Below are the code and all the weights of a small trained network. Each question names an input and a target symbol and asks about switching units off, where a switched-off unit gives its printed mean instead of its output.

import numpy as np


def w(rows, s, z=0):
    codes = np.array(rows[::2]) - 128.0
    scale = np.full(codes.shape[1], s)
    scale[-1] = z or s
    return codes * scale


def norm(h):
    return h / np.sqrt((h * h).mean(-1, keepdims=True) + 1e-5)


def f(y):
    return np.maximum(y, 0)


def softmax(a):
    e = np.exp(a - a.max(-1, keepdims=True))
    return e / e.sum(-1, keepdims=True)


def log_softmax(a):
    a = a - a.max(-1, keepdims=True)
    return a - np.log(np.exp(a).sum(-1, keepdims=True))


def net(x, mask):
    ids = ['βγδεθπστφψω'.index(c) for c in x.split()]
    T = len(ids)
    res = E[ids] + P[:T]
    u = 0
    for l in range(3):
        q, k, v = (norm(res) @ M[l].T for M in (Q, K, V))
        z = softmax(np.where(np.tri(T) > 0, q @ k.T / 2**0.5, -1e9)) @ v
        res = res + np.where(mask[u], z, O[l][:, -1]) @ O[l][:, :-1]
        u += 1
        y = f(norm(res) @ A[l][:, :-1].T + A[l][:, -1])
        res = res + np.where(mask[u : u + 8], y, B[l][:, -1]) @ B[l][:, :-1]
        u += 8
    return log_softmax(norm(res)[-1] @ U[:, :-1].T + U[:, -1])


Q, K, V, O, A, B = {}, {}, {}, {}, {}, {}
E = w([
[191,156,204,180,158,121,106,149,163,151,139],'β',
[126,142,105,87,149,125,117,163,180,146,133],'γ',
[129,94,106,61,129,144,85,90,126,141,90],'δ',
[108,106,83,130,142,165,139,58,108,116,109],'ε',
[121,102,151,123,168,146,79,166,132,162,57],'θ',
[140,126,81,164,147,144,181,157,149,101,143],'π',
[168,145,132,98,130,146,150,150,149,159,115],'σ',
[91,153,111,169,96,137,95,68,101,79,156],'τ',
[68,94,63,125,105,80,139,103,93,163,215],'φ',
[133,149,169,100,226,155,128,176,120,113,5],'ψ',
[157,169,133,138,105,148,214,159,77,87,60],'ω',
],0.023)
P = w([
[2,6,184,103,198,88,118,57,155,77,100],'0',
[179,126,84,71,126,146,71,150,108,108,160],'1',
[165,145,193,112,211,162,122,121,77,67,231],'2',
[153,100,117,96,71,90,118,112,207,118,94],'3',
[176,123,51,124,127,134,92,143,111,127,144],'4',
[185,129,194,140,198,145,132,140,101,104,216],'5',
[146,136,136,105,78,81,135,82,177,168,86],'6',
[164,141,42,170,133,118,111,143,103,144,137],'7',
[167,138,182,147,178,171,123,102,97,130,220],'8',
[162,171,152,138,112,51,186,97,215,216,131],'9',
[150,156,36,197,146,85,137,132,86,148,136],'10',
[164,131,194,190,130,202,110,120,122,168,207],'11',
[133,199,143,103,126,78,156,52,199,215,100],'12',
],0.014)
Q[0] = w([
[37,43,255,67,90,171,228,123,173,99,119],'L0H0',
[93,159,116,141,122,187,110,105,101,78,99],'L0H0',
],0.006)
K[0] = w([
[161,61,104,1,189,165,163,144,120,50,43],'L0H0',
[108,122,133,155,122,134,114,140,82,94,106],'L0H0',
],0.0081)
V[0] = w([
[38,167,171,179,42,155,98,137,141,158,175],'L0H0',
[93,251,80,161,115,255,64,184,206,3,19],'L0H0',
],0.0037)
O[0] = w([
[134,50,73,254,65,111,159,106,170,115,41,2],'L0H0',
[66,214,158,190,150,183,185,178,155,174,54,134],'L0H0',
],0.0088,0.0029)
A[0] = w([
[170,221,129,125,123,136,154,121,175,117,88,118],'L0N0',
[74,134,118,138,103,114,169,105,66,139,158,141],'L0N1',
[1,76,160,122,155,94,54,160,144,138,126,133],'L0N2',
[159,170,147,178,114,75,132,114,177,150,113,91],'L0N3',
[63,50,154,91,136,21,120,113,110,89,149,149],'L0N4',
[151,127,128,104,130,100,135,178,178,118,167,251],'L0N5',
[70,189,141,136,79,97,149,129,146,154,153,41],'L0N6',
[193,112,106,91,150,159,88,120,72,120,199,239],'L0N7',
],0.008,0.0021)
B[0] = w([
[15,54,132,72,191,122,108,99,18,47,83,210],'L0N0',
[190,86,233,45,44,82,157,193,125,167,138,162],'L0N1',
[110,141,45,168,80,210,231,105,234,2,125,184],'L0N2',
[146,135,41,162,100,142,212,54,196,123,49,158],'L0N3',
[150,179,155,107,126,220,156,151,166,117,108,184],'L0N4',
[114,101,89,83,83,172,67,54,113,72,57,175],'L0N5',
[173,1,242,177,127,11,171,155,95,54,46,140],'L0N6',
[98,182,198,246,152,204,136,222,93,194,93,254],'L0N7',
],0.0057,0.0068)
Q[1] = w([
[220,133,55,199,165,254,86,115,102,124,100],'L1H0',
[168,107,26,150,99,33,79,167,65,189,61],'L1H0',
],0.0072)
K[1] = w([
[125,150,142,245,67,2,162,97,186,251,172],'L1H0',
[158,147,183,208,104,134,69,91,228,190,221],'L1H0',
],0.0057)
V[1] = w([
[35,77,111,96,98,110,149,190,99,155,165],'L1H0',
[103,126,87,109,202,144,174,133,163,254,122],'L1H0',
],0.0054)
O[1] = w([
[94,9,127,69,110,108,138,216,149,141,88,8],'L1H0',
[177,71,140,96,179,158,191,170,210,178,88,151],'L1H0',
],0.012,0.0016)
A[1] = w([
[108,129,97,140,102,106,132,187,110,201,193,55],'L1N0',
[122,70,194,151,75,141,84,137,144,153,182,124],'L1N1',
[88,129,90,133,217,152,134,139,192,102,215,166],'L1N2',
[128,144,147,136,149,166,112,101,130,95,47,142],'L1N3',
[61,121,152,206,106,106,185,87,89,116,196,255],'L1N4',
[68,143,120,112,52,115,141,100,139,1,29,194],'L1N5',
[144,102,191,165,170,141,124,68,188,64,172,173],'L1N6',
[74,159,121,87,133,97,74,54,195,114,74,138],'L1N7',
],0.0081,0.0042)
B[1] = w([
[86,68,177,162,147,188,37,152,90,100,44,142],'L1N0',
[65,194,111,119,210,115,175,161,175,113,144,153],'L1N1',
[161,142,255,114,124,147,112,63,153,131,82,173],'L1N2',
[191,141,113,127,53,113,115,81,103,125,161,254],'L1N3',
[156,158,96,82,162,148,102,165,171,121,58,184],'L1N4',
[116,40,123,88,88,145,112,55,208,171,171,227],'L1N5',
[104,48,139,24,120,168,65,103,123,139,173,180],'L1N6',
[87,95,128,159,125,73,122,107,208,180,168,208],'L1N7',
],0.0095,0.0088)
Q[2] = w([
[198,147,36,35,72,42,176,214,123,133,96],'L2H0',
[40,137,254,92,233,146,74,173,120,107,221],'L2H0',
],0.0069)
K[2] = w([
[41,130,132,73,114,217,88,199,111,140,146],'L2H0',
[144,126,72,133,141,1,215,134,101,181,48],'L2H0',
],0.0083)
V[2] = w([
[138,118,95,129,68,221,148,154,166,149,254],'L2H0',
[46,111,107,194,205,119,61,170,154,189,172],'L2H0',
],0.0055)
O[2] = w([
[110,79,67,188,100,97,184,130,248,180,155,167],'L2H0',
[140,118,90,127,175,191,41,81,84,141,111,3],'L2H0',
],0.016,0.0022)
A[2] = w([
[139,71,102,106,69,47,196,145,149,115,148,41],'L2N0',
[223,211,93,129,96,65,124,140,93,139,187,164],'L2N1',
[146,5,2,113,117,80,67,255,55,57,93,2],'L2N2',
[115,151,171,150,163,140,97,101,190,160,140,87],'L2N3',
[79,162,150,165,155,174,186,168,104,110,94,208],'L2N4',
[82,99,52,61,82,89,124,43,172,81,48,153],'L2N5',
[61,87,80,172,125,116,148,86,184,126,96,173],'L2N6',
[65,112,34,169,86,138,133,131,151,192,151,38],'L2N7',
],0.0098,0.0021)
B[2] = w([
[107,93,155,132,124,209,59,12,161,110,108,169],'L2N0',
[57,60,20,137,142,137,145,86,143,75,170,147],'L2N1',
[30,104,195,230,130,135,152,118,54,171,69,167],'L2N2',
[63,147,59,168,134,89,161,118,97,140,97,203],'L2N3',
[145,83,127,116,96,92,117,127,139,86,183,178],'L2N4',
[172,161,121,142,94,76,73,150,129,165,154,254],'L2N5',
[182,74,159,149,117,63,88,117,136,112,159,207],'L2N6',
[170,188,159,89,164,137,138,141,53,150,109,181],'L2N7',
],0.012,0.011)
U = w([
[119,2,142,92,94,137,103,30,186,102,124,26],'β',
[207,142,119,196,74,47,64,147,119,112,158,148],'γ',
[81,209,99,83,166,59,133,100,147,204,97,63],'δ',
[136,97,56,69,164,192,152,131,126,211,115,46],'ε',
[62,74,152,214,130,175,149,89,101,152,52,126],'θ',
[180,163,113,211,127,185,154,166,221,97,74,160],'π',
[187,132,131,175,116,155,245,118,127,175,178,82],'σ',
[70,177,23,186,143,133,109,82,140,20,109,244],'τ',
[96,21,61,104,185,121,130,224,161,121,180,249],'φ',
[176,100,180,93,222,151,52,119,78,58,136,40],'ψ',
[126,153,162,182,46,43,221,161,128,15,177,231],'ω',
],0.0072,0.0016)

Each question gives the input, a string of symbols that net reads in full, and the target symbol t.
The units are the heads (2 rows each of Q, K, V and O) and the neurons (one row each of A and B). Each row of codes is followed by its name. A weight is (code - 128) times the scale printed after its matrix; where a second scale follows, it is the last column's (O, A, B and U).
mask holds one flag per unit, layer by layer, with each layer's heads first. A switched-off unit (its flag False) gives its mean, the last column of its rows in O or B, instead of its output. The means were averaged over made-up inputs and are rounded, as every weight is.
A unit's drop is (log p(t) with every unit on - log p(t) with that unit switched off) / (log p(t) with every unit on - log p(t) with every unit switched off).
The circuit of an input: a set's keep is (log p(t) with only the set's units on - log p(t) with every unit switched off) / (log p(t) with every unit on - log p(t) with every unit switched off). Starting from the 12 units with the biggest drops (on a tie, the unit counted first), units are removed one at a time, each time the one whose removal leaves the highest keep (on an exact tie, the one counted first), for as long as the keep stays at least 0.8.
circuit, biggest first: the units of the circuit, biggest drop first
unit that matters most: the unit with the biggest drop
top k neurons: the k neurons with the biggest drops, biggest first
input ψ τ π ψ ε, target γ: unit that matters most -> L0H0
input τ θ θ, target τ: circuit, biggest first -> (L2N3, L2H0, L0N2, L1N5)
input ψ β π φ ε ψ θ γ θ, target θ: top 4 neurons -> (L0N4, L2N5, L2N3, L1N2)
input ψ θ β β γ, target τ: circuit, biggest first -> (L1H0, L2N1)
input π δ ψ θ ψ δ, target ψ: circuit, biggest first -> (L2H0, L1N5)
input π π ψ γ γ, target δ: top 2 neurons -> (L0N5, L0N2)
input θ ψ ε δ δ ψ ψ ε τ, target ψ: circuit, biggest first -> (L2H0, L1N6, L1N4)
input ψ δ τ ω ψ β ψ ψ σ ε γ ε π, target β: circuit, biggest first -> (L1N5, L0N0)
input ψ π ψ θ τ ε φ δ φ φ δ θ, target φ: circuit, biggest first -> (L1H0, L1N1, L2N0)
input ε φ ψ σ δ, target θ: circuit, biggest first -> (L2N2, L0N7, L1H0)
input ε δ ψ σ δ ω ψ β ψ ψ φ, target θ: top 2 neurons -> (L0N1, L2N2)
input π τ φ δ δ θ δ σ δ ψ ε, target θ: circuit, biggest first -> (L2N2, L1H0, L0N1, L1N7)
input ψ ψ ε ψ ε ψ γ ω δ τ, target β: circuit, biggest first -> (L0N6, L1N6)
input δ ψ θ ε ω φ φ ω σ, target ω: unit that matters most -> L0N7
input θ τ δ θ ε ε β ψ δ π ψ δ, target ψ: top 2 neurons -> (L1N6, L1N5)
input φ ε θ θ ω π ψ τ ψ φ, target γ: top 4 neurons -> (L1N4, L1N0, L1N3, L2N5)
input ε ψ θ δ θ δ δ θ ε ψ ε, target σ: top 2 neurons -> (L0N0, L2N5)
input ψ ψ δ δ θ, target π: top 2 neurons -> (L0N2, L2N5)
input σ ε ε ψ δ ε γ ψ, target ψ: top 2 neurons -> (L2N3, L2N5)
input ψ ψ ψ σ β, target τ: unit that matters most -> L2N1
input ψ ω β γ ω σ σ ψ ω τ ω β, target ω: top 4 neurons -> (L1N5, L1N7, L1N6, L2N0)
input ω β ψ δ δ ψ φ φ θ, target φ: top 2 neurons -> (L0N4, L1N3)
input β φ ψ ψ ψ, target θ: top 2 neurons -> (L2N2, L0N7)
input ψ θ δ ψ ψ φ ψ ω ψ β φ β θ, target γ: top 2 neurons -> (L2N6, L2N5)
input β δ β δ δ σ θ δ, target τ: top 2 neurons -> (L2N1, L1N5)
input β δ θ δ π δ φ ε θ δ ε τ, target τ: top 2 neurons -> (L1N1, L1N5)
input γ θ γ ψ ψ φ ψ δ, target θ: unit that matters most -> L2N2
